Here is a tiny trained network, its code and every weight. The questions are about switching its units off for an input and a class, where a switched-off unit gives its printed mean instead of its output.

import numpy as np


def w(rows, s, z=0):
    codes = np.array(rows[::2]) - 128.0
    scale = np.full(codes.shape[1], s)
    scale[-1] = z or s
    return codes * scale


def f(y):
    return np.maximum(y, 0)


def log_softmax(a):
    a = a - a.max(-1, keepdims=True)
    return a - np.log(np.exp(a).sum(-1, keepdims=True))


def net(x, mask):
    res = np.array(x, float).reshape(1, 5) / 4 @ E
    y = f(res @ A[0][:, :-1].T + A[0][:, -1])
    res = res + np.where(mask, y, B[0][:, -1]) @ B[0][:, :-1]
    return log_softmax(res[-1] @ U[:, :-1].T + U[:, -1])


A, B = {}, {}
E = w([
[136,113,171,142,121,159,146],'x0',
[167,98,107,197,52,95,82],'x1',
[88,107,138,130,95,106,140],'x2',
[136,194,114,103,9,186,192],'x3',
[126,171,136,151,122,68,120],'x4',
],0.014)
A[0] = w([
[105,164,121,102,133,137,171,95],'N1',
[68,177,146,88,190,136,179,254],'N2',
[99,221,128,68,86,168,187,107],'N3',
[193,69,90,182,63,119,85,174],'N4',
[151,218,73,108,25,176,218,124],'N5',
[185,128,91,150,1,148,85,84],'N6',
],0.016,0.0075)
B[0] = w([
[113,142,74,123,95,166,109,155],'N1',
[4,78,132,99,182,127,207,196],'N2',
[114,176,145,101,45,163,107,208],'N3',
[150,137,154,178,133,97,39,210],'N4',
[173,191,109,105,82,153,182,254],'N5',
[226,109,108,113,146,120,167,218],'N6',
],0.027,0.029)
U = w([
[39,65,109,107,204,97,178,196],'0',
[92,201,74,53,88,170,193,117],'1',
[159,114,121,195,153,74,3,231],'2',
[254,188,71,131,108,103,142,2],'3',
],0.0089,0.0039)

Each question gives the input, the list of numbers given to net, and the class t.
The units are the neurons (one row each of A and B). Each row of codes is followed by its name. A weight is (code - 128) times the scale printed after its matrix; where a second scale follows, it is the last column's (A, B and U).
mask holds one flag per neuron, in row order. A switched-off neuron (its flag False) gives its mean, the last column of its row in B, instead of its output. The means were averaged over made-up inputs and are rounded, as every weight is.
A unit's drop is (log p(t) with every unit on - log p(t) with that unit switched off) / (log p(t) with every unit on - log p(t) with every unit switched off).
most important unit: the unit with the biggest drop
top k neurons: the k neurons with the biggest drops, biggest first
drop when u is switched off: that unit's drop, to one decimal
input [3,1,8,7,6], class 3: top 2 neurons -> (N6, N2)
input [8,-8,-3,0,3], class 0: most important unit -> N2
input [-7,1,-2,-8,1], class 2: top 2 neurons -> (N2, N5)
input [5,-4,-6,0,2], class 0: top 2 neurons -> (N5, N2)
input [-6,1,-4,-3,2], class 2: top 2 neurons -> (N5, N2)
input [4,0,-6,-3,-7], class 0: top 2 neurons -> (N5, N4)
input [3,1,7,-5,0], class 2: top 2 neurons -> (N2, N5)
input [5,0,-7,-6,-8], class 0: top 2 neurons -> (N5, N4)
input [-5,0,-1,-4,5], class 0: top 3 neurons -> (N5, N4, N3)
input [-8,1,4,-1,-6], class 2: top 3 neurons -> (N5, N2, N6)
input [3,4,4,-1,5], class 2: drop when N5 is switched off -> 0.6
input [8,6,4,-4,4], class 2: drop when N3 is switched off -> 0.0
input [8,8,8,2,-5], class 3: drop when N6 is switched off -> 3.9
input [4,5,5,-3,6], class 2: most important unit -> N5
